Each row has a name. Each piece below is followed by the name of the row it came from, unless a question asks for something else. Each question is about the rows just above it. Places in a row count from 1.

Columns, left to right: L S E N Z
[131  88 122 136 104] = G
[175  85 175 177 176] = V
[122  97  82 156 149] = P
[149 111  99  94  85] = C
Which column holds this, read top down? [88 85]  S
[131  88 122 136] with +1 step of 1 on every entry:  [132  89 123 137]
[175 122 149] is in which column, read top down?  L
[177 156  94] is in which column, read top down?  N
Every place of [176] in V:  5
Places of [97] in row P:  2

Columns, left to right: X U K Y
[162 107 126 122] : F
[ 96 127 128 140] : H
[85 85 85 85] : M
[137 137 124 137] : W
[ 97 123 119 118] : Q
[162 137 120 124] : T
[100 133 126  84] : J
Places of [137] in row W:  1 2 4
Which column holds this, read top down? [137  97 162 100]  X
At which places does M hold [85]?  1 2 3 4
Shuffled Q with one entry gone: [119 123  97], missing  [118]
Which column holds [ 85 137 118 124] top down?  Y

Columns, left to right: A B R D
[ 97 114 128 158] -> nuvil
[124 105  86 101] -> devit
[142 140 142 142] -> Baban
[124 100 124 100] -> Sasi
[ 97 114  92 152] -> menik
[102 113 141 119] -> babev
Places of [100] in row Sasi:  2 4
nuvil without one entry, shuffled: [ 97 158 128]. Gone:  [114]
Row and place of [92] in the named rows:  menik, 3
Shift each entry of [142] by -1 times 1:  [141]
Which column holds [ 86 142 124  92 141] top down?  R
At which places does Baban hold [142]?  1 3 4
Every place of [119] in babev:  4

Columns, left to right: kuf sevu voni tuni reso Zaki
[136 136 120 136 144 151]  Fevuv
[112 111 133 105  96 113]  nor
[118 122 123 122 113 120]  Gel
[116 142 129 129 127 148]  sito
[125 135 138 126 134 173]  kav
[130 127 110 133 130  93]  teze
[111 124 114 118 111  95]  sop
[125 143 134 135 131 161]  tev
[119 149 101 140 136 132]  nodom
[138 134 125 141 140 113]  gemi
At which places does sop hold [114]?  3
[112 118 116 125 130 111 125] is in which column, read top down?  kuf

Columns, left to right: Rotaf pufab giko Tumo siso nelus meno finez
[127 128 129 127 130 126 128 130] : norem
[127 131 128 128 130 126 128 138] : puz
[115 106 141 125 152  78 138 176] : Vaso
[133 133 123 131 116 150 126  98] : kud
[122 130 130 129 132 120 129 137] : gukin
[145 138 116 125 115 106 134 145] : bubaf
[122 130 130 129 132 120 129 121] : sogal
Which entry of norem is missing from [127 130 126 128 128 130 127]?  [129]
Row and place of [141] in the named rows:  Vaso, 3
Which column holds this, read top down? [115 133 122 145]  Rotaf
Which column holds this, read top down? [130 130]  siso

Columns, left to right: feg Pek kurir gotok bune rapom dopip
[138 135 130 132 115 124 124] : rele
[113 133 135 130 143 131 104] : pep
[133 140 132 133 115 113 133] : Pur
[117 148 118 134 134 137 126] : gumup
[ 99  91 100  78 122 135 132] : lumin
[125 115 116 112 119 134 122] : lep
[141 134 128 107 136 116 132] : ker
[116 154 116 136 138 134 120] : nuz
Move every entry of [ 91 100  78 122] by +1 step of 1.  [ 92 101  79 123]
Shift each entry of [78] by +1 times 1:  [79]
At which places does Pur hold [133]?  1 4 7
nuz without one entry, shuffled: [120 138 116 154 134 116]. Gone:  [136]
Places of [116] in row nuz:  1 3
Shift each entry of [113 133 135 130] by -1 times 1:  [112 132 134 129]

Columns, left to right: latid nedo suma ruba
[122 129 113 121] = Zur
[158 158 113 158] = ratam
[157 125 123  93] = napi
[127 125 151 159] = Dova
Row and place of [123] in the named rows:  napi, 3
At which places does ratam hold [158]?  1 2 4
Which entry of Zur is missing from [113 121 129]?  [122]
Row and place of [121] in the named rows:  Zur, 4
Which entry of Zur is missing from [121 129 113]?  [122]
[121 158  93] is in which column, read top down?  ruba
Every place of [123] in napi:  3

Columns, left to right: Peti sonuk podes narat Relu vome saru
[162 102  90 152 140 102 151]  bona
[117 115 117 164 124 129 114]  dak
[137 103  98 136 131 130 154]  Mub
[120 120 115 122 135 134 149]  tagak
[134 106 129 102 126 140 138]  Ninib
[133 125 131 152 132 130 128]  Gelid
[139 152 121 129 125 133 135]  zeded
[123 133 135 133 133 118 130]  setef
Every place of [114] in dak:  7
Move every entry of [133 135 133] by -1 step of 1.  [132 134 132]
[103] is at row and place  Mub, 2

Columns, left to right: Galuv mugam sino bire sapi Lom nogi
[106 137 140 168 104 103 105]  Lisud
[145 133 135 150 115 128 115]  sez
[130 135 133 138 129 128 128]  nas
[129 128 129 130 126 127 127]  vum
[134 130 129 135 124 123 124]  Koso
[126 131 128 129 125 126 126]  lut
[131] with +1 step of 1 on every entry:  [132]
Row and place of [138] in the named rows:  nas, 4
Which entry of Lisud is missing from [137 106 103 104 168 140]?  [105]
Shuffled nas with one entry gone: [128 128 129 138 135 133], missing  [130]

